Below are the code and all the weights of a small trained network. Each question names an input and a class and asks about switching units off, where a switched-off unit gives its printed mean instead of its output.

import numpy as np


def w(rows, s, z=0):
    codes = np.array(rows[::2]) - 128.0
    scale = np.full(codes.shape[1], s)
    scale[-1] = z or s
    return codes * scale


def norm(h):
    return h / np.sqrt((h * h).mean(-1, keepdims=True) + 1e-5)


def f(y):
    return y / 2 * (1 + np.tanh(0.7978845608 * (y + 0.044715 * y**3)))


def log_softmax(a):
    a = a - a.max(-1, keepdims=True)
    return a - np.log(np.exp(a).sum(-1, keepdims=True))


def net(x, mask):
    res = np.array(x, float).reshape(1, 8) / 4 @ E
    u = 0
    for l in range(3):
        y = f(norm(res) @ A[l][:, :-1].T + A[l][:, -1])
        res = res + np.where(mask[u : u + 7], y, B[l][:, -1]) @ B[l][:, :-1]
        u += 7
    return log_softmax(norm(res)[-1] @ U[:, :-1].T + U[:, -1])


A, B = {}, {}
E = w([
[240,148,170,114,136,155,86,139,66,70],'x0',
[192,6,178,11,180,114,103,83,77,75],'x1',
[117,217,156,99,61,182,110,65,130,135],'x2',
[124,150,199,101,142,132,58,156,185,182],'x3',
[102,165,32,128,87,81,158,164,110,185],'x4',
[25,168,44,144,185,129,148,150,193,102],'x5',
[123,161,89,181,71,181,139,199,88,216],'x6',
[186,86,166,103,144,84,180,112,128,76],'x7',
],0.0025)
A[0] = w([
[116,113,139,93,144,134,101,118,138,131,103],'L0N1',
[150,142,96,121,162,145,91,185,105,166,102],'L0N2',
[180,149,180,122,95,131,106,131,103,151,4],'L0N3',
[148,139,91,161,143,117,159,137,108,83,52],'L0N4',
[161,149,254,143,118,171,68,113,142,143,98],'L0N5',
[83,76,138,131,214,99,143,116,177,99,110],'L0N6',
[120,120,76,122,130,103,172,138,118,120,33],'L0N7',
],0.0059,0.0021)
B[0] = w([
[150,123,136,120,99,128,134,137,88,102,143],'L0N1',
[137,97,138,114,85,28,134,152,198,151,156],'L0N2',
[123,121,155,50,177,126,76,123,203,32,149],'L0N3',
[171,115,202,143,105,153,131,150,121,106,142],'L0N4',
[203,18,206,86,126,120,73,187,107,48,253],'L0N5',
[161,169,77,62,139,167,1,138,146,72,226],'L0N6',
[164,135,212,124,127,145,68,142,132,123,141],'L0N7',
],0.004,0.003)
A[1] = w([
[147,174,120,120,62,148,127,123,99,158,105],'L1N1',
[128,126,255,151,119,191,91,127,155,182,53],'L1N2',
[33,123,78,181,154,116,207,148,150,150,91],'L1N3',
[161,163,107,113,93,91,179,178,97,216,57],'L1N4',
[107,130,144,171,128,157,48,222,199,150,131],'L1N5',
[119,149,186,81,92,77,219,4,170,82,91],'L1N6',
[187,163,150,202,117,156,158,150,109,72,3],'L1N7',
],0.0037,0.0018)
B[1] = w([
[99,108,128,154,200,115,138,140,177,117,139],'L1N1',
[175,76,168,124,119,80,152,186,68,93,158],'L1N2',
[121,139,211,88,79,168,53,110,115,149,197],'L1N3',
[136,86,192,106,159,77,81,163,178,107,155],'L1N4',
[117,139,104,147,82,77,209,89,111,179,248],'L1N5',
[158,90,121,170,68,57,125,254,148,170,140],'L1N6',
[133,104,141,135,136,183,157,111,100,89,127],'L1N7',
],0.0041,0.0016)
A[2] = w([
[128,95,130,61,187,110,104,118,148,58,64],'L2N1',
[127,110,239,125,100,115,122,131,151,183,177],'L2N2',
[173,153,128,191,128,130,185,157,103,66,83],'L2N3',
[130,91,200,53,206,151,68,90,153,43,5],'L2N4',
[180,45,199,129,144,138,155,118,73,101,14],'L2N5',
[72,2,88,75,168,173,133,83,102,176,151],'L2N6',
[117,156,158,188,115,107,144,191,166,146,47],'L2N7',
],0.0043,0.0013)
B[2] = w([
[166,122,140,55,116,121,75,136,123,88,209],'L2N1',
[161,69,114,137,92,115,135,222,73,117,173],'L2N2',
[170,100,176,163,133,183,168,152,127,87,148],'L2N3',
[167,134,175,62,41,161,75,155,87,85,254],'L2N4',
[26,233,53,141,125,169,148,57,169,134,206],'L2N5',
[187,84,254,142,115,118,175,102,56,127,166],'L2N6',
[122,101,176,107,111,139,141,88,71,158,149],'L2N7',
],0.0044,0.004)
U = w([
[161,145,139,212,145,200,208,119,105,62,91],'0',
[124,135,53,90,200,68,86,135,186,116,46],'1',
[2,245,70,165,115,156,119,92,182,189,146],'2',
[132,88,146,111,186,124,181,21,85,145,3],'3',
[196,98,172,26,126,152,48,131,108,19,211],'4',
[130,80,162,176,79,71,170,194,109,216,184],'5',
],0.0084,0.0041)

Each question gives the input, the list of numbers given to net, and the class t.
The units are the neurons (one row each of A and B). Each row of codes is followed by its name. A weight is (code - 128) times the scale printed after its matrix; where a second scale follows, it is the last column's (A, B and U).
mask holds one flag per neuron, layer by layer. A switched-off neuron (its flag False) gives its mean, the last column of its row in B, instead of its output. The means were averaged over made-up inputs and are rounded, as every weight is.
A unit's drop is (log p(t) with every unit on - log p(t) with that unit switched off) / (log p(t) with every unit on - log p(t) with every unit switched off).
The circuit of an input: a set's keep is (log p(t) with only the set's units on - log p(t) with every unit switched off) / (log p(t) with every unit on - log p(t) with every unit switched off). Starting from the 12 units with the biggest drops (on a tie, the unit counted first), units are removed one at a time, each time the one whose removal leaves the highest keep (on an exact tie, the one counted first), for as long as the keep stays at least 0.8.
units of the circuit, in order: the units of the circuit, biggest drop first
k most important neurons: the k neurons with the biggest drops, biggest first
top k neurons in layer l: the k neurons of layer l with the biggest drops, biggest first
drop when u is switched off: that unit's drop, to one decimal
input [-4,-5,7,-8,6,-1,-7,8], class 5: units of the circuit, in order => L1N6
input [-2,5,-5,4,1,4,1,-5], class 1: units of the circuit, in order => L0N5, L2N4
input [6,-8,-4,5,-4,6,4,0], class 5: units of the circuit, in order => L2N5, L1N5
input [3,-7,8,8,-4,4,5,0], class 5: 2 most important neurons => L0N5, L1N2
input [-2,0,5,4,2,3,-3,5], class 2: top 2 neurons in layer 0 => L0N5, L0N3
input [2,-3,-6,1,0,0,-4,-1], class 1: top 2 neurons in layer 2 => L2N4, L2N6
input [-8,-2,-5,-6,3,4,-6,8], class 4: top 4 neurons in layer 0 => L0N6, L0N7, L0N2, L0N4
input [8,5,-4,3,3,3,5,-1], class 1: 4 most important neurons => L0N2, L2N4, L0N5, L1N3
input [-2,-6,7,4,0,-7,8,-8], class 5: top 2 neurons in layer 1 => L1N2, L1N4
input [7,-7,-2,-8,-1,5,-6,6], class 0: top 3 neurons in layer 0 => L0N5, L0N3, L0N4
input [-8,8,2,-6,5,-3,-3,-8], class 3: top 3 neurons in layer 2 => L2N4, L2N6, L2N2
input [3,1,-2,-8,-7,-3,5,-5], class 0: 2 most important neurons => L0N6, L2N5
input [2,-5,8,1,-1,-4,7,-1], class 5: top 3 neurons in layer 2 => L2N4, L2N1, L2N2
input [0,5,-3,-6,5,0,5,2], class 0: top 2 neurons in layer 0 => L0N4, L0N7
input [-5,-4,4,8,-8,1,7,5], class 5: most important neuron => L1N5
input [7,-1,-7,-3,-6,8,2,-8], class 2: top 2 neurons in layer 0 => L0N5, L0N2
input [1,-2,7,-5,-4,6,-5,-4], class 2: drop when L0N5 is switched off => 0.3
input [-5,-6,-2,5,-1,-4,3,-6], class 5: drop when L1N3 is switched off => 0.0
input [-7,8,-1,-6,6,-6,1,-4], class 3: drop when L0N2 is switched off => 0.1
input [4,3,-2,3,4,1,-2,-7], class 1: drop when L2N4 is switched off => 0.2
input [4,-3,-4,0,3,1,1,1], class 5: most important neuron => L0N2
